Each row has a hidden value; after the row comes its grade, the name of the range that the value falls in. Each part has its own.
[ -42  312 -236  138  259 -265  -84  376   43   54  191   25   14 -283
 -355  -74   72   10  -37  -95  -23  217  -50  -81  392   48  217  190
  144  231   92   92   75 -181 -185  -28   40] -> MT
[ 216  539 -101 -315  163 -445  -45  218  104    8  154   46  -93  193
 -443  122 -202  214 -316   67   58   84 -263  -63  267  128    7   73
  -99  -21   61 -185   44 -184  -50  254  173] -> FT
[ 104  -26   -2  -35  -85   79 -206   42  -78   44  -28  -22   44 -425
  -16   84   27   56 -210  -41   50  108 -137 -180   42  190  191   83
  125  160 -212  -62  -27  -93  121  -10  -15] -> RC
[ 125 -202   40  -44  -28  -20   90 -180  132 -152  -53 -105 -272  232
  -81  114 -158  323   26  -30  113   17  -63   67  -95   37 -209   23
 -113 -149   15 -106    5  -39  -77  -73   49] -> Cd
[ -45 -177   73  167 -239  228  205 -339   -8 -131 -160  -92 -154  160
  366  -66  -19  403    7  -96  -44  -19  161  -11 -297  154 -172 -120
  -87 -130   73   52 -117   50   37 -312  162] -> Bb
[ -32  263 -262  496  439 -311  288 -117  170   14  205 -177   98   96
  -95   67 -139  415 -135 -151  -78  370   64 -187  343  241  158  162
  -43 -102  -47  223 -185  -25 -150 -105  167] -> RC
[  14   93   51 -254 -348  201 -245  153 -201  -89  -63  119 -121 -262
   -8  -52  124   15 -143  -42   -2  -48  -11 -118 -144   76   43 -192
   59  239  122 -103  128 -123  112  -79    8] -> FT
[ 275  321  -20 -242   94 -389 -146  335  248 -191  191  267  -90  -53
 -549   36 -327  199 -177    1   30  182 -253   72  284   76  272  -22
   53  -69   43 -248   87 -339 -120  254  -16] -> BQ
[ -40  309 -112  176   41  -99  -74  219 -103    4  103   31  201 -412
   34    0  104  187 -269 -126  -58  242  -58 -333  274  318  324   68
  166  266 -114   65  -37  -96  137 -104  182] -> Bb
[ 293 -330  129 -337 -386  350 -232 -383  -41  108 -237 -340 -327  120
 -278  186    0 -171 -186  123   29 -205  -72   90 -359 -169 -509 -175
 -203  -33  240   21  -34   -1   37  140  -62] -> Bb
[  99 -180  106 -504 -288  249 -325  -74 -175   68 -240    9 -326  -73
 -139   40   73 -236  -36  128  181 -314 -179  111 -314 -182 -317  -45
  -53  106   13 -236  209  -78   85   82 -216] -> GB
[ 248   35  -47  163  -58 -106  -86   87  151 -159  187 -178   44 -160
 -407  210  -84  229 -314 -148 -131  384  -35 -281  312  227  148 -173
   39  135  215  175 -108 -134    5   60  244] -> RC
[ -72 -104   28   17 -117   92 -115   86  -63  -35  -93   31 -127 -182
 -109 -127  128 -144  109  -26   12 -107  -36  103  -25 -118 -169  -33
   92  177  178   67  165 -104  -33  -90  -66] -> Sc
[ -50  104   83 -116 -296  248 -131  -83 -237   20 -186  141   26 -291
  342 -113   82   79 -186   -1   -1 -122  -34 -104 -254  175   83  -81
   67   98 -158 -114    8  -54  243 -122  -23] -> GB
[ 118  -86  -56 -301   78 -185  -69  110  209 -176 -161  150 -392  260
 -184   14 -139  296  124   57  247 -172 -264  204   28 -108 -139  271
  -27 -155 -155 -456  170 -162   -8  -30  -76] -> Cd
[  97 -252    3 -239  -89  128 -203  -27  -67  155  -46  -27 -201 -352
  -17   32   -9  -66    9  -17  143   11  -73    0 -166   74   72  100
   92   99 -143 -126   21  -71 -137  -30 -125] -> GB
[  65  -78  168   65 -234  -12  -80  138  -33 -166   30   33   76 -316
  -49   22   28   56 -121  -99  -40  112 -116 -137  111  198    6 -188
  160  240  135  104   68 -109  114  -34  207] -> GB
[ -23   91   27  182 -426  315   94 -158   -4 -189 -186   20  -83   56
  299 -226   57  418 -107  -98 -227  -22  244   10 -274  123   -9 -209
  -42  -92  245   75 -166  -64  111 -332  192] -> MT
[ -33  371 -285  186  455 -228  145 -174  105  221   94  -46  -52  120
 -199  -86 -187   97  -48   19  -19  100   33  123   91  -34   78  229
 -113 -232  -75   78 -102  -96 -284   54 -189] -> MT
[  62  -93   -1   40  177 -170  -36  -52   92  -49  124  -24 -125    8
 -464   73 -160 -181   53  -24   38   78 -101   96  134 -128 -172 -153
  -17   26  214  139  163 -130 -209  180 -162] -> FT
[-165  451  -21   95  303 -249  223 -134 -227  135  138  -21  135   24
  130   47  -82  115 -163    7  105   58 -102 -134   42  222  -76   81
 -100   33 -179   97   57   32  -21   33   37] -> GB
[  15  214 -427  374  552 -453  275   56  344  228  180 -289 -123  200
 -290  -38  -62  332   45 -105  -53  291   64   14  433   89   43  458
  -16 -113  107  196 -220  -46 -431 -135  261] -> FT
[  -9  236 -196  138   -6   -2  128  -52  138  -28  -77  -63 -196  255
  -43 -175    2  355  -28  -43 -125    5  153   99  -22  -19  -63   88
 -103 -154  217   29 -124  -90 -116 -211  124] -> MT
[ 190   94   22   34 -237    6 -156   96  107 -122  -14  -34   -3 -112
 -337  -10   -8   34 -234  -37 -178   81  -57  -44  139   30  -27 -216
   49   99  327  125  -29 -180   80   74  150] -> Sc
[ -54  189 -157  231  347 -211  148 -116   41  226   95   10   95 -206
  116  -81 -146  145  -52  -53   13  174  -24  -20   98  224  245  240
   73  -94 -264   72 -139  -52 -184  -39  -35] -> FT
[ 178 -258  108   57 -124 -101   12  102  160 -220   80  -79  -96 -135
 -134  137  -94  311  -41 -138   40  231 -102 -106  145  231   18  -42
  100   94   81    6  -12  -96  -48  -88  267] -> RC
[ -81  102  -40  125   94  -79  243 -108  -29  182  -12  -71  -34  -86
  366 -124  -34  328   24  -47   57   52   32   33 -118  269   41  289
   22  -76 -186   20 -154   27 -172 -236  177] -> Sc
[  61 -292  262 -481 -305  212 -270  -10 -212 -101 -259  114 -269 -161
   47   81   33  -96   49  112  320 -334 -314  123 -322  -87 -298   41
   14  123 -223 -363  304  -72  194   23 -217] -> Cd
[ -12  268 -152  268  152 -127  153  118  -20  260  146 -198  129 -384
  168  -63   57  337 -141 -112  -29  303   53 -138  141  382  299  415
  114   95 -177  156 -266  -22 -207 -229  288] -> BQ
[  16 -166  -31 -202  -78  117  -27 -178   33 -117 -209  -64 -436  383
 -144   17   -1  123  113   48  138 -236  -33  169 -207 -233 -425   12
 -184 -109  133 -181  153  -39  -23  -96 -115] -> RC
[   2 -350   55   39 -109   35  139 -190  220  -96 -264   23 -325  260
  118 -189  -68  199  269    1   41 -223  -17  329 -183 -119 -336   73
   -2 -212  121  -85   14  -53  -93 -207   49] -> FT
[  10   18  132 -530 -377  346 -301 -112 -308   70 -272  236 -207 -228
  249  -94   33  -95 -112  112  150 -327 -112   55 -497   -1  -29  -90
   -8   45 -211 -358  148  -89  187   -5 -272] -> FT
[ -11   -1  192 -343 -197   13  -31  -22  -18 -256 -186  231 -360  344
 -165 -117 -105   -4  164  113  144 -367 -156  356 -261 -277 -462 -172
 -136 -101  223 -238  333 -153    6   42 -170] -> MT
[-267  310    7   25  441 -428   96  245 -192   -9  194  302  119 -254
   62  -34  -74   -7   94  -39  269   54 -272  -71  246  172  123  187
  145  199 -339 -108  330  -95  -52   22 -112] -> GB
[  -4 -105  231  119  -27 -194  110   87    5 -148  105  -24   13 -105
 -166   24  -64  -31   84  -53   57   53 -165   81  119   65 -270 -114
   74  161  215  198  177  -77 -102   31  156] -> Sc
[  -2  179  -23  -89   22  -62   74 -157   15 -139 -126   44 -190  369
  -44   12  -97  261  -81   49   75 -144  -97   50  -71  -42 -252  -11
 -173 -148    9 -162   90  -60  112  -22  -14] -> RC
[ -64 -120    4  -67  -38   51 -130  153  -30  -52  -27  165 -186 -269
  -93 -151   24  -76  189  -48   88  -41  -32  150  -62  -84   35   33
  129  116   33  -77  186 -160 -156 -100 -188] -> MT
[ 206  -62 -113  -56  -95   56 -241  130   89  145   43  -36  -60 -491
 -174  -27  -22   34 -149  -79  -62  215   -8  -70   57  166  350   91
  177  104  -27   -9 -150 -170 -154  -14    7] -> Sc
[ 186   97 -112 -273 -213   67 -151   60   69 -111 -117  -91 -319  204
 -215   80   38  329 -202   -1   18  -30  -38  -85  -28   14 -107   21
 -118    4  147 -222  -16 -104   81  -82  153] -> RC
[-175 -344  256  -85 -247  318    7 -234 -362   82 -193  -91 -113 -255
  416  -12  171 -118  134    8  211 -228  -53   28 -415   55 -361   11
   20  198 -136   33  163  110   61 -205  -63] -> Bb
[-201  367   50  247  320 -334  367   17  -80   29  141   87  133  -32
  242 -109 -134  300   55  -34  124   85 -100   74   76  245   13  268
   10  -53 -229   53   36  -31 -143 -121  105] -> BQ
[ -80  188  169   47 -174  -21   11  139 -198    0  -32  103  179 -384
  266 -111   86   84 -125  -28   15  -17 -141  -80   -8  268   40   33
  159  219  -99   43   50  -63  153 -103  186] -> Sc
[ 226  335   97 -223 -248 -179   -2   88  108 -278    0  163  -50  190
  -76   54 -204  477 -355  -15  -58   61 -156 -127   56  273   53 -216
  -57  -80  106 -219  -32 -171  207   61  318] -> GB
[ -50   55   14 -175  -92   21  109 -184   31  -73 -239  138 -300  361
  185 -169  -84  256   89   63   81 -285  -33  224 -273  -69 -270   28
 -122 -223   15 -236   70  -56   18 -137  -20] -> FT

Next part:
[  22 -330 -106   14 -383  176 -251 -133 -147  -36  -63 -147 -186   -7
 -217  -25  -10   44  128   -2 -356 -104  -62  227  -27  -19  -33 -218
  274  -73 -281  -26  174   96 -100  163   67] -> <98>
[ 163  195 -345 -318   95  203 -146 -212   58  -80 -127  568  -16 -122
 -397    5  -68  161  -38  116 -133 -256  384  197  241    2 -179  371
  338  283 -258 -244  -92  457  223  220   68] -> <83>
[  74 -166  397  -84 -203  155  -94  -36 -228   90   70  -92 -154 -151
 -156  -49  -50  188   82  279 -144 -101   66   50  -66   57  -78 -231
   70  -15  -65  -19   53   81 -279  187 -197] -> <93>
[ -29  -83  -17  242  113  103 -237  197 -270   66  128 -185  220   55
  -31 -158  293  -89  202  115   12  -84  206  109 -273  538  373   60
   28  -74 -137   32 -241 -116  288   -4   81] -> <104>
[ -10   84 -390  164  139  268 -284  -47   54   49    9  -35  196  148
   94 -235  272  -58   57 -204  103   36   56  115  -95  263  450  396
   65   79 -123  152 -132  -81  656   76  246] -> <104>
[ 176  190  229 -244  235 -481   19  113  246  115  252  -43   43  -77
   94  115  -81  -33  173  113  151 -135  224  -32  -27   -1 -210 -177
 -208   17  157  173 -260 -234  128  -79 -314] -> <87>
[ -89 -361   81   61 -248   65 -111  -96 -128 -156   77 -299  -78   65
   31  -56   68 -138 -100   18 -275 -246   32  -10   80  -49 -238 -445
  108  -78 -296 -115  242    7 -405  -93   47] -> <100>
[ 146 -206 -390  160  -27  211 -297  -83  131   46  114 -247   66  252
 -134 -235   66 -169  210 -220  -20  -99 -182  231 -277  225  186  -63
   86  -95   38  -30   83 -305   74  -53  153] -> <88>
[ 121 -139 -612  143 -135 -358 -138  207  162   45 -133  -82   68  251
 -291  238  -23 -121  319 -266 -167 -129 -231  203  -69  103  -64 -254
  161   59 -252   22 -132 -115   73 -239  128] -> <98>
[ -13 -285   99  109  -14   32  -62   42 -131  -92   39 -354  133  -15
   72   80  253 -164   12  132 -165 -210  176    7   68  183  -42 -238
   94   -3 -373  -18 -122  -76 -131  -59  -67] -> <100>
[-151  -49   21  121 -416 -167 -239  133 -168   69   35  -18 -192  126
  -80  -55   -3  132   85 -113 -279  -24  -69   30  -40    7   -8 -225
   50 -174 -140  124   64  139    4   -4  167] -> <104>
[-183 -661   17  321 -385  110 -129   83 -476 -124 -120 -551    2   51
  -68  118  199 -111   68   75 -397 -198  -78   83  -63  179   -4 -564
  267  -75 -548  -55  191  -13 -411 -113   47] -> <93>
[  50 -118  -95  182  104  388 -161 -136   15  167  114 -335   25  159
  134 -328  132  -12   10 -152  254   18 -270   18 -265  166  380  103
  -91   55  162  166  183 -323  226  -28   53] -> <98>
[ 244  583  -32 -427  101 -414   90   -7  593  199  -72  468  -36  -66
   38  232 -239  294   15 -127  189   93   14 -120  369 -430 -284  195
 -137  373   69  292 -313  123  359  120 -209] -> <93>
[   2 -407  465   75 -189   42  -73   12 -176  -39  197 -511    8  -31
  107  -43   81 -112   61  198 -169 -159   52  -29 -100   86 -149 -583
  -27 -157 -138  -14   92 -228 -521  -17 -208] -> <92>
[ 146  245  123  -47  -68  105 -220  -15  199  235  165   85  -29   67
   18 -265  -37  178  136  -83  123  150  -88   24 -135   36  186  129
 -141  -21  229  200 -103 -105  242  207   -3] -> <88>
[ 226   77  -65  -72 -184  280 -137 -175  262  255  -59   46  -83   64
  -98 -142 -165  283   96 -182  118  179 -361   50  -44 -185   87   72
   -1  166  143  185  109  -94   50  201  -36] -> <83>
[ 139    0  381  -58  205   43   81 -126  281  176  216 -451   -3   13
  393  -49  108    4 -108  -24  287  -39 -130 -202   45 -108    4  -60
 -280   50  205  322  -41 -418    6  -67 -320] -> <100>
[  10  -24  371 -289 -311 -151  -37 -118  -28   25   23   52 -349 -176
  -44  119 -167  244  -51  146 -257 -122   93  -23  226 -328 -359 -251
   66   -2 -115  104   97  236 -191  177 -211] -> <98>
[ -10 -358   12  158 -100  507 -109 -190 -206   37  -86 -342   43   16
   20 -116  139   80  -73    3  -13  -63 -128   25  -51   80  163  -55
  157  113 -204   38  229  -85 -131   51  -10] -> <83>
[ -49 -162 -334  153  -88   46  -95 -144  170   17   34 -297 -143  305
  109  -98   82  -96 -165 -369  -18 -180 -328  -53   64 -124  -41  -95
   -6  -13  -45  105  273 -158    0 -287  186] -> <100>
[  94  -51 -231   89  -78  228 -335   58  -88  -44   16   98  210   36
 -245 -164  171  -79  244   71 -197  -53  238  256 -124  376  206   76
  223   -8 -298 -154 -230   89  189  213  186] -> <88>
[  17 -156  441  -62 -353  -61  -92   46 -121   74   17 -185  -81 -165
   46   66  -41  153  141  178 -195   84   21   -7   27 -108  -93 -392
    9  -12 -209  171  -20   16 -188  228 -193] -> <98>
[-232 -154  -70  117 -104 -161 -121  113 -292 -113  -70 -142    3   -9
   74  145  251  -43  -42   34 -262 -200  262    9  145  126   26  -73
  170   -1 -483   96  -97  193  236  -74  100] -> <107>
[  96 -151 -362  202   82  253 -295  -68   67   86  135 -268  140  211
  -11 -316  120 -166  205 -203  135  -12 -155  190 -355  290  362   39
    5  -37   76   59   90 -360  301  -42  170] -> <87>
[  74   64  369   58   66  333  -78 -138  128  256  186 -335  -56   56
  322 -262  160  154 -100  -62  260   99 -198 -148  -65   12  291  174
 -232   -5  251  346   -7 -286  167  109 -150] -> <92>
[-100   32  130 -275   54 -342    6 -136   51 -112  114  -25 -227  -85
  172  161    2    0 -200   34 -146 -339  332  -77  306 -253 -371  -87
   24  -10 -138  122   38  133  117  -95 -150] -> <87>
[ 109  235 -222   94  311   -7 -179   95  178  188  186  -14  186  181
   59 -222  137  -52  150 -144  304  -13    9   40 -239  317  335  271
 -159   44  205  160 -219 -266  518  -85   71] -> <104>
[ 110  -22  193 -222  -34 -287  -86   35   50  -21  165   -2   -3 -128
  -53   52 -113  -46  181  183  -98 -140  259   71  -19  -26 -266 -345
  -12   -5  -78  -11  -77  -40  -85   61 -187] -> <107>
[ -44   13 -165  201 -309  293 -423   67 -193   97   12  114   27  108
 -183 -328  116  116  210  -76 -174  136   -3  195 -222  290  389  127
  135  -96 -150   33  -41  137  312  256  325] -> <104>
[ 204  315 -313   28  187  118 -195   85  225  216  -53  179  240   42
  -51  -95  143   94  243 -101  220  180    1  127  -90  245  431  454
   -6  237  -40  215 -398  -65  716  201   80] -> <98>
[ -89  -70  245  -83   27 -119    0  -16  -91  -99   85 -141  -59  -58
  135  115  169  -26 -171  143 -166 -301  307 -101  247   -8 -217 -116
   43   -4 -259   31  -96  118  -73  -59 -131] -> <92>
[ -29 -225   80  -58   42  -83   82  -80  -57  -38 -113 -328  -79  -92
  129  334  177   29 -126   66 -133 -262  106  -46  286  -96 -144  -68
  143  128 -351  186  -80   23   37  -76 -237] -> <93>
[  44  -79  682 -266   76 -137   98 -125  -47   50  247 -296 -313 -187
  158  145   51  120 -179  299  -88 -367  260 -132  199 -115 -339 -155
  -84 -132   78  150  -61  -25 -251   -7 -472] -> <92>
[ -40  147 -359    1 -116 -283 -228  161   59  -54  -36  254  127   85
 -104   19   23  -51  170 -121 -161  -23  191  109   50   68  -14  -44
  107   76 -315   14 -174  170  346   13  237] -> <87>
[  25 -127  -36  -67  360   32  -63 -155   -6  -51  155 -311   29  -44
  169   12  237 -164  -61   70   69 -330  296   60   17  167   61  150
   46    5  -75  103  -79 -186  336  -94 -153] -> <87>
[ 255   -5 -151  -95  391   72  -57  -15   32   76   96  -29   94  -40
 -228   21  103  -64  157  182  129 -307  208  175 -127  354   73  189
   85  128   20  -86 -242 -117  205  -36 -177] -> <93>
[  54  -20  -75    4  194  192 -141 -115   66   36   15 -213  158  -57
  212  -54  249  -49   41  -10  109    6  147   66   14  123  294  252
   39  129 -169  233 -170 -154  526  140  -49] -> <107>
[  57  568 -288 -113   76 -176 -217  101  250  185   -7  494    2   78
  -63  -58   48  223   89 -184   69   81  152   48  111   53  198  543
  -20  121   11  241 -386  231  794  153  175] -> <104>
[  75 -397   71  300  -96  333 -203   28 -143  117   77 -576  205   65
   92 -205  177 -115  260   11   74  116 -228  107 -376  303  384 -282
  -20  -19  -87  131   61 -437  -37   61  -30] -> <98>
[ -81 -241 -195  203 -442  -58 -262   76  -40  -31  -15 -175  -32  225
  -87  -58   12  -57  135 -218 -314  -20 -182   94  -58    0  -38 -396
  123 -128 -260   12  128  -17 -178  -49  227] -> <88>
[ 140 -165    4  137  -84  476 -215 -205   61  186  142 -328 -114  140
    0 -337  103   45   25 -119   81   -5 -311   74 -204  114  266   76
  -30  -85  165  110  172 -260   22   72   43] -> <100>

New part:
[ 307  189  265  -92 -221 -202 -118 -167  204  -81  318 -241 -143   63
  255   65  344  181 -265  359 -200  177 -154 -202 -236  138  273 -208
   99 -192  -40   62 -106 -287  -49  -37  -14] -> K
[ 123  112 -197  -72   -6   40  -77 -193  102 -113  213  128  -81 -144
  290   42  247   -8  -25  230 -139  -29 -275   12  230 -258  283  -38
 -333  114   10 -136   16  -48  235  169 -233] -> G
[ 288   75 -195    9   44   39  145  -20   57 -214  -45   62  -99    0
 -124   38  364   -9  -24  -99  -88    7 -119  148  385  126  536  156
 -181   55  186   75  118   64  129 -196 -245] -> P
[-217 -586 -469  210  677   25  168   70 -554 -279   58  273  577   79
 -120  216  -77   10  -60 -186 -293  134 -349  285  181 -175 -530  139
 -268 -285  163   91   97   -9 -230   -8  -36] -> J
[ 210  256  288 -127 -487 -105  -92  103  -19  492  -85 -159 -188  272
 -259  173   72 -124   35 -104   86 -104  620 -264  -77  249  145  -48
  251  -33 -130  -79  136   82  -55   -2  237] -> E
[-168 -364  -79  112  196 -128   24   34 -536  136  -49  237  356  -29
  -49   46  -65 -156  -51 -302 -339  -22   94   28  -26 -291 -435  299
 -155  -49    4   23  157   84 -182  -18   11] -> S
[  84  229   29  -88  158  125  -81  -41   66 -216   12   85  -53  -58
 -123  153  353 -238  -26 -112  -57  143  -91   70  379  154  529   70
 -245  163  285   37  341  126   65   98 -254] -> K
[ 317  409  454 -170 -617   36  -49   -7  229  368    6 -233 -309  142
 -267  237   62  -52  -40  111   58  -58  484 -310 -108  468  368  -80
  174  -82 -167 -162   72   34   51   71  193] -> K
[  39 -549 -191  199   61 -340   85   66 -414   73 -120  201  363   30
  -19  102   78   57 -133 -230 -617  -27  -78   46   90 -222 -297  232
 -228 -351  -53  262  -45    5 -202  -85   99] -> K
[  97 -151 -496   22  200   74  109  -65  -62 -142  230  136   74    5
  205   97  140  121  -15  241  -82  -50 -313  211  304 -316   77 -118
 -278  -66  -29 -152  -91 -100  135   96 -202] -> M
[ 106  208  340 -158   96  154   20 -249   65  -81  469 -215  -97   29
  211   25  119   15 -271  352  141  170 -109  -24 -325   64  187 -175
  232  -14  -42 -313  -23 -380    0  -53 -259] -> J
[ 515   20 -435   34   94  118   96  -40  100 -191  -28  194  -13 -119
 -311   88 -297  -87  180 -251 -101  -23 -106  151  630  301  241  270
 -117   67  290  199  224  202  215 -208 -108] -> S
[-165   43 -163  117  194  290  476   33 -336 -344    5   18   36   10
 -143  -46  555  187 -109   59  129  -11  -99  189 -163  -14  126  309
 -265  131   41 -345   23   75    0 -285 -250] -> J
[-311  266   30   68  104  252  277  -17 -315 -405  114  -36   17  -81
   -8  -60  642  195 -127  201  103  100 -120  -55 -459  -15  -51  292
 -327  256   71 -360   94  123  -57 -136 -140] -> J
[ 355  240  283 -162 -469   20  -17   56  189  441  -53 -192 -246  296
 -345  301   -1 -108    8  -11  117  -99  507 -160  122  434  406 -170
  257 -182 -146 -110   65  -13   46   39  161] -> P
[ 403   15 -135  -51 -316 -182   69  241  107  316 -146 -218 -162  581
 -311  337  363  102    8  -19   89  -84  364   28  349  331  495 -365
  232 -403  -94  123  -53  -58  -72  -74  204] -> P
[ 314   27 -198  -40  240  -37   45 -107  129 -325  433 -231  -10  259
  201  117  260  292 -194  399   74  232 -386  101  -16  140  184 -381
  194 -280   89   36 -141 -391  -56 -157 -113] -> J
[ 161  183  228 -122   79  181   30 -305  190 -227  446 -151  -84  -45
  194  101  103   96 -240  421   23  169 -322  -44 -219  157  217 -147
   43  -93  -18 -256  -84 -346  110    3 -223] -> G
[-375  334  352   13 -241  212  221  -33 -269 -120  -17  -43  -80 -114
  -49   -6  691  102 -155  183    2  -16  120 -234 -579   -8   36  342
 -386  244 -114 -465   69  176  -13    8  -49] -> P
[ 336   25  -92  -67 -334 -164  -77 -173   81  252  103  109 -158 -137
  260  -60   29  -37  -10   76 -260 -194   42  -83  189 -301  229   73
 -129   73 -152  -57  -63  -52  238   18 -124] -> G
[ 357  -20 -384   14  -99  -61   29  -47   32   -6  115  103  -38  -52
   58   28  -62   86   68   61 -160  -89  -85   25  297  -89   68   57
 -131    0   15   45  -12   34  152  -62  -38] -> M
[ 296   80 -436  -35   14   65    5 -133  131 -136  207  108  -87  -60
  184   59   87   82   65  215  -42  -60 -261   90  373 -144  244  -80
 -233   50   40  -73  -13  -24  255   57 -163] -> S
[-190  162  158  103  -91   74  211  -18 -230 -339    5  -22   41 -128
  -52   16  613  208 -184  145 -210  107 -130 -156 -408  101    0  332
 -396   62   29 -149   50  145  -93  -89  -10] -> K
[-170  207  -13   96  -12  105  197  -27 -274 -350   97  -24   41  -91
   -3  -54  474  244  -91  168  -40   88 -121 -160 -457   39 -196  311
 -288  164   63 -194   54  138  -63 -165   15] -> S
[-474 -406 -178  123  591  -44   28  118 -667 -113   29  200  503  150
    1  159  293 -126 -123 -200 -198  153 -109  174  -41 -364 -438   75
 -240 -108  118  -24  208   12 -342  109  -69] -> J
[ 440  142  148 -105 -352  -48   54   66  137  337  -23 -215 -200  354
 -323  226    3  -13  -13  -41  121  -67  417  -85  113  432  349 -152
  355 -234  -89   -8   13  -81    4 -154  140] -> G
[ 163   84 -238  -58 -184   15 -109 -177   17  126  140  225  -69 -241
  236    1  -79  -84   97  109 -189 -170  -52  -75  240 -339   39  108
 -327  198  -76 -161   54   94  279  198 -105] -> S
[ 329  410  138 -154 -455  -58 -156  152  174  327  -58 -233 -249  386
 -357  306  120  -49  116  -10  210  -11  520 -279   88  506  271 -232
  257  -89    3   32  180  124  -33   51  331] -> E
[ 377  251  206 -157 -485   22  -65    5  217  416   13 -157 -229  231
 -281  293 -137  -72   53   55   91 -109  433 -218   96  405  258 -164
  219 -162 -153 -113   41   -3   99   81  214] -> G
[ 330  166  101  -81  118   23    7 -252  221 -344  474 -243  -76   72
  199   68  150  230 -244  415   10  260 -391  -50 -213  272  190 -218
  189 -187   86  -23 -111 -390   14 -170 -137] -> E
[  57  -18 -317  -36   98    4   15  -80  -72  -21  154  114  -28   24
  270   21  351   -4  -27  145  -38  -74 -156  152  274 -391  268 -102
 -238   72  -25 -160    1  -77  140   91 -257] -> S
[ 398   94  222  -83 -164 -178  -37 -208  249 -104  378 -272 -133  105
  260   75  254  247 -305  413 -179  172 -239 -125 -217  177  293 -261
  189 -306  -75   47 -210 -413  -21 -117  -56] -> K
[ 130  448  325 -209 -368   87 -158   65   70  369   79 -181 -226  191
 -233  214   20 -189   51   39  244  -10  548 -260  -80  288  175 -139
  217  110  -54 -216  235   93  -23  154  148] -> M
[ 281  108   10  -41  -94  -38  -54  -28  -33   87 -137  173  -71 -138
 -204   -3    3 -298   73 -381 -189  -53  193   -9  380   81  330  351
 -108  226  195  133  324  222  112 -119 -152] -> G
[ 388  -93 -164  -37  -91   61  109 -199  177   27  154   91  -80  -87
   75  108  -82   26  -61  147 -195 -114 -193  116  345  -29  351   -5
 -135 -145  -97  -99 -122 -159  269   -3 -208] -> P
[-489 -350   63   80  371 -158 -120    0 -556  -35   21  241  435  -29
  172  131  381 -188 -197 -142 -445  133 -150   11 -117 -470 -335  133
 -399  -69   41   -4  182    5 -272  258  -87] -> P
[ 380   96   -2  -76   30  114  158 -207  150 -125  356 -141 -139   17
  117   -7   22  130 -166  273   74   52 -176   96  -12  113  304  -83
  178  -72  -21 -170 -110 -307  128 -225 -257] -> J
[-228 -216   86   43   69 -145 -114  -40 -394  132   24  185  278  -59
   80  102   71 -143  -95 -120 -373   16   28 -125 -146 -288 -368  184
 -239  -46  -42  -28  125   41 -141  162   47] -> G
[ 287  176  149 -149 -218   21  -35  147  144  317  -60 -211 -154  472
 -401  401  146 -119    8  -52  201    6  419  -37  267  479  459 -328
  278 -271  -21  -15  129  -40  -56   65  147] -> P
[  32  201    9   68 -342   43  195    0  -53 -145   13  -89  -76   19
 -105  104  403  324  -59  259 -102  -25  -16 -249 -341  214  -46  166
 -261  -65 -101 -163  -99  114   26  -79  191] -> P
